Here is a tiny trained network, its code and every weight. The questions are about switching its units off for an input and a target symbol, where a switched-off unit gives its printed mean instead of its output.

import numpy as np


def w(rows, s, z=0):
    codes = np.array(rows[::2]) - 128.0
    scale = np.full(codes.shape[1], s)
    scale[-1] = z or s
    return codes * scale


def f(y):
    return y / 2 * (1 + np.tanh(0.7978845608 * (y + 0.044715 * y**3)))


def softmax(a):
    e = np.exp(a - a.max(-1, keepdims=True))
    return e / e.sum(-1, keepdims=True)


def log_softmax(a):
    a = a - a.max(-1, keepdims=True)
    return a - np.log(np.exp(a).sum(-1, keepdims=True))


def net(x, mask):
    ids = ['βγθξπσφψ'.index(c) for c in x.split()]
    T = len(ids)
    res = E[ids] + P[:T]
    q, k, v = (res @ M[0].T for M in (Q, K, V))
    z = softmax(np.where(np.tri(T) > 0, q @ k.T / 3**0.5, -1e9)) @ v
    res = res + np.where(mask[0], z, O[0][:, -1]) @ O[0][:, :-1]
    y = f(res @ A[0][:, :-1].T + A[0][:, -1])
    res = res + np.where(mask[1:17], y, B[0][:, -1]) @ B[0][:, :-1]
    return log_softmax(res[-1] @ U[:, :-1].T + U[:, -1])


Q, K, V, O, A, B = {}, {}, {}, {}, {}, {}
E = w([
[123,113,110,177,131,103,182],'β',
[91,136,77,124,121,189,104],'γ',
[158,95,131,151,210,164,173],'θ',
[32,131,80,94,133,137,71],'ξ',
[116,133,226,83,97,126,99],'π',
[150,98,133,51,216,136,87],'σ',
[99,94,151,181,123,54,157],'φ',
[173,93,69,139,3,84,118],'ψ',
],0.02)
P = w([
[100,16,138,59,93,153,247],'0',
[109,80,124,121,112,167,177],'1',
[117,107,115,134,124,158,156],'2',
[120,123,121,143,140,151,130],'3',
[125,139,123,150,155,138,117],'4',
[132,146,120,158,163,130,97],'5',
[133,158,120,168,170,120,81],'6',
[138,166,115,169,185,110,63],'7',
[142,177,115,180,191,105,47],'8',
[141,185,118,187,202,94,31],'9',
],0.012)
Q[0] = w([
[44,131,109,84,162,146,67],'h0',
[121,3,22,226,128,7,229],'h0',
[207,141,173,113,182,140,147],'h0',
],0.011)
K[0] = w([
[187,152,165,143,151,4,26],'h0',
[98,58,159,84,104,149,186],'h0',
[131,193,131,187,143,251,159],'h0',
],0.014)
V[0] = w([
[179,95,113,169,244,186,203],'h0',
[132,122,27,92,127,127,130],'h0',
[1,147,141,182,153,57,174],'h0',
],0.011)
O[0] = w([
[182,137,138,118,133,129,3,3],'h0',
[137,149,108,138,145,22,117,14],'h0',
[77,38,174,191,95,130,98,152],'h0',
],0.013,0.0046)
A[0] = w([
[94,241,101,61,104,80,132,127],'n0',
[55,117,94,149,50,18,187,170],'n1',
[216,227,156,78,127,69,156,102],'n2',
[133,135,68,255,52,136,195,104],'n3',
[129,182,68,107,189,168,81,12],'n4',
[200,78,127,218,126,17,146,74],'n5',
[97,236,183,14,127,117,215,138],'n6',
[88,131,68,159,103,80,186,11],'n7',
[155,65,25,175,123,37,209,94],'n8',
[88,91,171,145,115,251,91,58],'n9',
[161,108,211,162,112,69,80,106],'n10',
[228,129,135,130,36,95,85,150],'n11',
[73,172,158,105,174,217,87,83],'n12',
[69,86,108,175,135,171,76,126],'n13',
[213,160,178,160,182,119,227,72],'n14',
[88,139,167,158,146,38,87,106],'n15',
],0.0097,0.012)
B[0] = w([
[126,34,92,81,49,161,121,150],'n0',
[197,130,131,128,188,128,122,232],'n1',
[103,133,93,82,160,119,202,154],'n2',
[75,100,162,81,176,44,125,182],'n3',
[67,144,218,171,50,125,168,146],'n4',
[156,205,175,36,75,254,130,152],'n5',
[127,207,131,180,113,103,74,252],'n6',
[75,190,138,115,77,148,200,148],'n7',
[128,135,128,207,112,139,56,171],'n8',
[153,127,126,93,162,82,64,224],'n9',
[84,128,15,63,62,103,130,172],'n10',
[97,135,142,192,181,133,177,168],'n11',
[182,113,117,107,105,121,180,189],'n12',
[144,137,160,47,82,123,184,189],'n13',
[204,36,104,121,53,101,120,141],'n14',
[129,90,110,169,128,111,133,162],'n15',
],0.0099,0.013)
U = w([
[128,106,158,75,133,60,72,1],'β',
[43,166,79,146,162,108,65,103],'γ',
[221,86,75,126,234,178,27,226],'θ',
[89,67,147,182,183,55,120,192],'ξ',
[83,196,253,147,139,161,83,169],'π',
[96,173,114,36,223,167,199,108],'σ',
[92,48,152,167,56,244,159,180],'φ',
[193,142,130,119,122,71,156,16],'ψ',
],0.0054,0.0048)

Each question gives the input, a string of symbols that net reads in full, and the target symbol t.
The units are the heads (3 rows each of Q, K, V and O) and the neurons (one row each of A and B). Each row of codes is followed by its name. A weight is (code - 128) times the scale printed after its matrix; where a second scale follows, it is the last column's (O, A, B and U).
mask holds one flag per unit, heads first, then neurons. A switched-off unit (its flag False) gives its mean, the last column of its rows in O or B, instead of its output. The means were averaged over made-up inputs and are rounded, as every weight is.
A unit's drop is (log p(t) with every unit on - log p(t) with that unit switched off) / (log p(t) with every unit on - log p(t) with every unit switched off).
The circuit of an input: a set's keep is (log p(t) with only the set's units on - log p(t) with every unit switched off) / (log p(t) with every unit on - log p(t) with every unit switched off). Starting from the 12 units with the biggest drops (on a tie, the unit counted first), units are removed one at a time, each time the one whose removal leaves the highest keep (on an exact tie, the one counted first), for as long as the keep stays at least 0.8.
circuit, biggest first: the units of the circuit, biggest drop first
unit that matters most: the unit with the biggest drop
k most important neurons: the k neurons with the biggest drops, biggest first
drop of u: that unit's drop, to one decimal
input γ π φ π π ξ, target σ: circuit, biggest first => h0, n13, n8
input π π ξ, target σ: circuit, biggest first => h0, n8
input π π ξ γ, target σ: 2 most important neurons => n6, n13
input θ β π π π β π γ β, target γ: unit that matters most => n10
input θ π π β ψ β β φ γ, target β: circuit, biggest first => h0, n9, n13
input ξ β ψ π φ ψ γ π β, target π: circuit, biggest first => n5, h0
input θ θ π π φ, target γ: 2 most important neurons => n10, n11
input π π ψ γ, target γ: circuit, biggest first => h0, n6, n8
input φ π γ ξ γ ψ, target β: circuit, biggest first => h0, n3, n13
input θ π β ξ ξ π ψ φ, target γ: circuit, biggest first => n10, h0, n11
input ξ γ ξ π σ π, target σ: circuit, biggest first => h0, n2
input π π π β π, target β: circuit, biggest first => h0, n9, n10
input φ β π π π π φ π β π, target β: circuit, biggest first => h0, n9, n10, n13
input γ π π π ψ, target θ: circuit, biggest first => h0, n1
input ξ ψ β, target π: circuit, biggest first => n5, h0, n8
input ψ π β β ψ π β φ, target ψ: circuit, biggest first => h0, n14
input σ π β π π β φ, target σ: 3 most important neurons => n2, n5, n6
input ξ ξ γ, target ξ: 2 most important neurons => n3, n8
input π π ξ ξ π π ψ σ, target σ: circuit, biggest first => n2, h0, n9
input π ψ ξ σ ξ, target φ: 3 most important neurons => n0, n4, n9
input ξ ψ β π σ ξ ξ, target φ: 4 most important neurons => n0, n4, n9, n6
input θ ξ σ γ, target φ: 4 most important neurons => n4, n0, n9, n6
input θ φ β ξ φ φ π ξ ξ ξ, target ξ: 2 most important neurons => n15, n5
input σ π π π π ξ π ξ β, target σ: 4 most important neurons => n2, n6, n5, n8
input π ξ γ ξ, target ξ: most important neuron => n5
input β π π π ξ ψ, target φ: most important neuron => n5
input ξ π θ ξ π φ, target π: drop of n8 => 1.3
